Below is a small trained network, with its code and all its weights. Each question gives an input and a target symbol and asks what happens when units are switched off, that is, made to give their printed mean instead of their output.

import numpy as np


def w(rows, s, z=0):
    codes = np.array(rows[::2]) - 128.0
    scale = np.full(codes.shape[1], s)
    scale[-1] = z or s
    return codes * scale


def norm(h):
    return h / np.sqrt((h * h).mean(-1, keepdims=True) + 1e-5)


def f(y):
    return y / 2 * (1 + np.tanh(0.7978845608 * (y + 0.044715 * y**3)))


def softmax(a):
    e = np.exp(a - a.max(-1, keepdims=True))
    return e / e.sum(-1, keepdims=True)


def log_softmax(a):
    a = a - a.max(-1, keepdims=True)
    return a - np.log(np.exp(a).sum(-1, keepdims=True))


def net(x, mask):
    ids = ['αβγδεζηθλμξστφψ'.index(c) for c in x.split()]
    T = len(ids)
    res = E[ids] + P[:T]
    u = 0
    for l in range(2):
        r = norm(res)
        for j in range(3):
            rows = slice(3 * j, 3 * j + 3)
            q, k, v = (r @ M[l][rows].T for M in (Q, K, V))
            z = softmax(np.where(np.tri(T) > 0, q @ k.T / 3**0.5, -1e9)) @ v
            o = O[l][rows]
            res = res + np.where(mask[u + j], z, o[:, -1]) @ o[:, :-1]
        u += 3
        y = f(norm(res) @ A[l][:, :-1].T + A[l][:, -1])
        res = res + np.where(mask[u : u + 4], y, B[l][:, -1]) @ B[l][:, :-1]
        u += 4
    return log_softmax(norm(res)[-1] @ U[:, :-1].T + U[:, -1])


Q, K, V, O, A, B = {}, {}, {}, {}, {}, {}
E = w([
[93,102,81,125,143,142,77,91,48,177,58,225],'α',
[89,32,117,66,215,93,150,96,101,140,146,106],'β',
[101,114,102,251,157,110,110,127,77,47,19,50],'γ',
[176,192,71,113,221,197,166,169,158,74,100,82],'δ',
[30,84,118,79,161,120,232,172,135,112,101,70],'ε',
[107,120,128,27,174,153,123,116,181,135,45,180],'ζ',
[106,246,86,127,178,104,150,147,149,75,120,198],'η',
[31,203,85,134,74,66,133,85,15,60,71,184],'θ',
[47,199,31,133,149,147,105,142,114,166,182,114],'λ',
[221,147,159,60,214,132,155,123,142,5,71,158],'μ',
[61,131,159,155,109,144,53,171,151,129,2,161],'ξ',
[158,146,109,158,126,189,168,182,60,102,169,99],'σ',
[168,173,178,126,232,89,175,204,113,146,135,154],'τ',
[148,96,222,99,31,48,224,145,130,59,81,36],'φ',
[161,214,156,30,155,78,65,128,87,150,155,74],'ψ',
],0.0076)
P = w([
[26,72,114,92,211,190,147,149,213,71,240,144],'0',
[4,85,121,88,195,167,167,176,168,92,184,154],'1',
[15,96,132,99,170,155,178,182,132,113,152,162],'2',
[47,98,125,99,172,133,194,199,124,145,109,150],'3',
[87,110,115,111,153,123,198,202,115,171,81,148],'4',
[130,126,100,111,138,102,173,205,107,202,55,127],'5',
[156,139,76,115,131,85,175,227,99,223,35,110],'6',
[193,136,75,115,133,59,153,220,87,242,12,99],'7',
],0.0038)
Q[0] = w([
[98,228,178,163,133,153,121,219,61,109,177,187],'L0H0',
[168,57,250,195,32,190,33,72,157,101,175,81],'L0H0',
[157,253,248,54,173,91,113,214,115,115,121,146],'L0H0',
[153,107,121,171,33,113,59,3,157,38,201,163],'L0H1',
[33,115,58,135,82,151,91,159,100,58,79,127],'L0H1',
[169,144,217,192,3,211,112,75,169,124,233,46],'L0H1',
[176,54,120,158,39,136,24,36,193,126,232,80],'L0H2',
[109,8,182,166,98,169,62,55,158,115,99,182],'L0H2',
[127,91,29,72,139,114,154,180,217,154,113,118],'L0H2',
],0.0054)
K[0] = w([
[133,62,195,172,145,147,45,195,78,103,133,136],'L0H0',
[35,53,75,93,162,173,132,81,145,181,187,104],'L0H0',
[100,88,178,192,49,79,64,150,108,135,38,77],'L0H0',
[83,105,105,124,118,190,148,88,188,21,155,49],'L0H1',
[174,168,198,179,68,137,182,197,114,180,186,36],'L0H1',
[79,122,178,134,169,98,158,75,255,32,151,113],'L0H1',
[86,92,149,116,169,223,160,103,224,103,183,152],'L0H2',
[108,171,150,88,139,185,164,188,189,152,192,166],'L0H2',
[102,165,89,208,56,99,103,156,152,134,44,172],'L0H2',
],0.0059)
V[0] = w([
[90,133,69,191,138,156,154,197,183,86,140,173],'L0H0',
[154,177,69,95,189,41,191,99,73,115,179,188],'L0H0',
[170,111,134,3,129,216,90,111,39,100,69,180],'L0H0',
[77,119,110,210,136,221,85,141,60,170,137,73],'L0H1',
[205,83,132,43,142,225,179,193,77,120,237,114],'L0H1',
[141,169,238,125,106,145,199,137,125,31,88,56],'L0H1',
[85,73,131,51,136,139,159,156,217,122,149,69],'L0H2',
[172,91,83,206,159,172,144,205,157,194,181,217],'L0H2',
[123,84,182,218,103,120,80,142,147,96,26,156],'L0H2',
],0.0036)
O[0] = w([
[102,153,92,151,194,83,178,143,124,140,96,94,252],'L0H0',
[157,234,139,121,153,121,203,84,145,85,122,210,198],'L0H0',
[188,92,86,67,137,103,31,123,230,107,101,211,131],'L0H0',
[159,145,105,58,83,222,133,106,88,179,109,109,108],'L0H1',
[206,108,81,201,98,208,81,197,72,97,78,208,211],'L0H1',
[187,120,2,192,123,41,45,125,140,91,156,139,121],'L0H1',
[138,78,81,112,132,143,165,221,219,159,121,71,166],'L0H2',
[142,108,99,181,155,143,238,65,195,224,94,232,152],'L0H2',
[134,38,135,163,209,158,97,7,97,107,7,52,117],'L0H2',
],0.0038,0.0037)
A[0] = w([
[113,133,127,103,96,147,112,72,173,104,107,243,250],'L0N0',
[82,166,190,122,103,206,143,122,88,252,161,186,230],'L0N1',
[78,79,82,79,150,170,247,140,100,133,89,94,224],'L0N2',
[106,68,176,26,113,100,113,47,197,115,72,64,207],'L0N3',
],0.0037,0.0012)
B[0] = w([
[71,154,88,143,116,107,129,162,142,33,129,52,151],'L0N0',
[148,50,86,65,101,127,184,105,121,87,78,2,167],'L0N1',
[180,186,99,182,129,160,83,175,146,88,102,128,253],'L0N2',
[114,175,58,191,126,89,58,125,79,125,147,116,145],'L0N3',
],0.006,0.0042)
Q[1] = w([
[197,131,125,104,156,122,132,174,118,145,136,162],'L1H0',
[182,47,167,125,117,155,111,104,121,174,125,156],'L1H0',
[158,130,150,139,70,152,135,55,160,165,175,221],'L1H0',
[88,157,203,128,113,125,126,129,111,58,150,161],'L1H1',
[128,48,186,122,3,154,117,3,212,106,205,113],'L1H1',
[135,174,35,179,185,146,156,140,113,98,15,169],'L1H1',
[175,180,82,111,173,78,170,201,103,74,98,85],'L1H2',
[142,104,145,113,62,105,117,137,178,189,219,167],'L1H2',
[143,202,123,130,235,128,61,234,62,162,6,70],'L1H2',
],0.0082)
K[1] = w([
[105,67,158,128,124,90,138,78,138,135,74,123],'L1H0',
[73,69,116,136,141,156,65,124,150,77,108,136],'L1H0',
[99,42,119,151,168,184,153,129,194,76,163,163],'L1H0',
[133,110,187,102,142,134,102,130,204,109,167,122],'L1H1',
[39,98,92,188,183,236,140,104,157,77,216,175],'L1H1',
[199,189,153,123,185,53,154,163,58,200,53,162],'L1H1',
[112,112,166,160,74,57,150,77,60,96,92,82],'L1H2',
[107,99,55,135,127,144,116,141,217,69,217,134],'L1H2',
[86,84,187,134,67,82,92,97,56,148,1,128],'L1H2',
],0.0074)
V[1] = w([
[87,163,93,126,242,248,111,110,153,93,174,196],'L1H0',
[150,189,151,76,227,160,76,150,109,184,237,120],'L1H0',
[124,85,129,35,166,169,124,82,70,188,121,85],'L1H0',
[44,152,62,181,47,142,70,88,91,147,101,127],'L1H1',
[76,128,183,87,160,192,138,158,115,243,93,167],'L1H1',
[165,93,217,165,150,94,140,198,162,189,138,126],'L1H1',
[2,116,162,124,124,134,85,80,85,176,71,236],'L1H2',
[133,78,154,155,138,69,147,141,35,69,137,57],'L1H2',
[159,190,46,122,90,73,177,118,92,93,152,185],'L1H2',
],0.0053)
O[1] = w([
[204,109,142,132,111,78,123,52,73,160,112,126,219],'L1H0',
[137,111,164,124,117,81,90,153,1,144,91,136,149],'L1H0',
[119,126,77,77,86,127,138,119,62,43,121,129,44],'L1H0',
[202,212,128,200,147,125,132,180,126,132,136,107,2],'L1H1',
[147,119,114,111,233,181,126,99,87,102,205,128,156],'L1H1',
[64,71,106,161,129,159,104,106,127,164,184,107,194],'L1H1',
[118,73,42,119,182,92,142,190,76,122,151,193,115],'L1H2',
[91,149,212,131,197,187,99,141,126,95,86,131,147],'L1H2',
[82,129,182,153,34,148,111,121,97,92,120,182,162],'L1H2',
],0.0063,0.0065)
A[1] = w([
[141,138,135,194,253,116,101,115,95,73,84,45,4],'L1N0',
[228,80,99,155,148,168,102,132,146,148,110,107,86],'L1N1',
[141,179,194,143,51,143,108,54,141,41,163,155,186],'L1N2',
[111,115,135,130,227,87,62,141,141,59,143,125,76],'L1N3',
],0.0055,0.0025)
B[1] = w([
[140,194,163,144,119,37,107,2,169,142,106,143,252],'L1N0',
[104,125,109,152,102,202,41,133,82,163,118,160,173],'L1N1',
[126,99,52,155,212,198,107,150,143,86,254,90,173],'L1N2',
[74,60,91,204,40,131,95,75,36,142,146,68,209],'L1N3',
],0.0057,0.0028)
U = w([
[138,163,97,24,149,172,232,101,91,75,86,89,133],'α',
[48,19,147,130,177,183,140,18,102,155,156,164,249],'β',
[149,181,138,205,164,62,75,38,80,153,89,46,26],'γ',
[240,172,95,174,139,236,113,167,119,123,66,206,63],'δ',
[50,114,137,186,102,138,183,233,213,110,68,73,69],'ε',
[150,96,104,44,42,54,91,96,246,87,56,189,40],'ζ',
[74,236,76,175,114,97,146,114,158,71,196,215,36],'η',
[88,140,178,102,108,84,64,239,19,49,128,143,192],'θ',
[101,168,91,125,16,95,190,66,111,154,174,26,113],'λ',
[214,62,142,120,142,130,123,100,187,2,152,134,50],'μ',
[157,97,16,150,196,49,75,191,152,173,135,71,196],'ξ',
[217,102,135,205,36,174,119,96,91,115,182,82,142],'σ',
[208,190,221,140,180,19,228,120,158,198,130,186,53],'τ',
[90,155,189,117,159,181,98,180,208,113,131,55,157],'φ',
[179,146,164,45,91,88,57,86,123,138,211,99,98],'ψ',
],0.0054,0.0019)

Each question gives the input, a string of symbols that net reads in full, and the target symbol t.
The units are the heads (3 rows each of Q, K, V and O) and the neurons (one row each of A and B). Each row of codes is followed by its name. A weight is (code - 128) times the scale printed after its matrix; where a second scale follows, it is the last column's (O, A, B and U).
mask holds one flag per unit, layer by layer, with each layer's heads first. A switched-off unit (its flag False) gives its mean, the last column of its rows in O or B, instead of its output. The means were averaged over made-up inputs and are rounded, as every weight is.
A unit's drop is (log p(t) with every unit on - log p(t) with that unit switched off) / (log p(t) with every unit on - log p(t) with every unit switched off).
The circuit of an input: a set's keep is (log p(t) with only the set's units on - log p(t) with every unit switched off) / (log p(t) with every unit on - log p(t) with every unit switched off). Starting from the 12 units with the biggest drops (on a tie, the unit counted first), units are removed one at a time, each time the one whose removal leaves the highest keep (on an exact tie, the one counted first), for as long as the keep stays at least 0.8.
circuit, biggest first: the units of the circuit, biggest drop first
unit that matters most: the unit with the biggest drop
k most important neurons: the k neurons with the biggest drops, biggest first
top k neurons in layer l: the k neurons of layer l with the biggest drops, biggest first
which heads matter: for each layer, one digit per head in row order, 1 if its drop is at least 0.15 and else 0, layers parted by /
input γ τ ψ τ φ μ, target φ: circuit, biggest first : L1H2, L1H0
input τ ε σ τ ψ ξ, target θ: circuit, biggest first : L1H0
input τ δ ζ ζ ξ ζ, target γ: which heads matter : 011 / 010
input σ δ τ α τ ζ δ ξ, target ξ: 2 most important neurons : L0N1, L0N2
input τ σ η τ ε ξ τ λ, target β: 2 most important neurons : L0N0, L0N3
input σ τ α ξ η, target ξ: which heads matter : 100 / 001
input τ τ η τ τ α λ, target α: which heads matter : 010 / 000
input ξ σ μ, target ξ: circuit, biggest first : L1H2, L0H0
input σ β η β ζ η, target τ: circuit, biggest first : L1H0, L1H1
input ζ λ ξ, target γ: which heads matter : 010 / 010
input η σ η ξ η ζ, target ξ: which heads matter : 000 / 001
input τ η ξ η α η τ ζ, target α: which heads matter : 010 / 100
input σ η τ φ σ, target φ: which heads matter : 000 / 001
input τ σ δ σ, target δ: which heads matter : 010 / 000
input τ ζ γ η τ σ, target γ: top 2 neurons in layer 1 : L1N0, L1N2
input ζ γ ξ τ γ α τ σ, target β: unit that matters most : L1H1
input φ β τ, target ε: circuit, biggest first : L0H2, L1H0
input σ ζ ψ τ, target θ: which heads matter : 001 / 100
input ε σ η, target δ: which heads matter : 010 / 010
input ζ τ τ τ δ τ γ, target β: circuit, biggest first : L1H1
input η τ α τ η, target α: circuit, biggest first : L0H1, L0N1
input ψ λ τ τ η, target β: 2 most important neurons : L0N2, L0N3
input ζ η ζ σ ζ α φ δ, target φ: circuit, biggest first : L1H0, L1H2
input ξ τ η φ τ, target ε: which heads matter : 000 / 110
input σ η τ η ψ ζ, target θ: top 2 neurons in layer 0 : L0N0, L0N2
input ζ σ γ ε η ξ η, target γ: which heads matter : 111 / 010
input θ φ ε η, target φ: circuit, biggest first : L1H2
input τ δ ξ η ζ β ζ, target ξ: top 2 neurons in layer 0 : L0N2, L0N3
input φ ε σ ξ τ, target ξ: which heads matter : 101 / 001
input σ ξ η τ δ ε, target ξ: circuit, biggest first : L1H2, L0N2
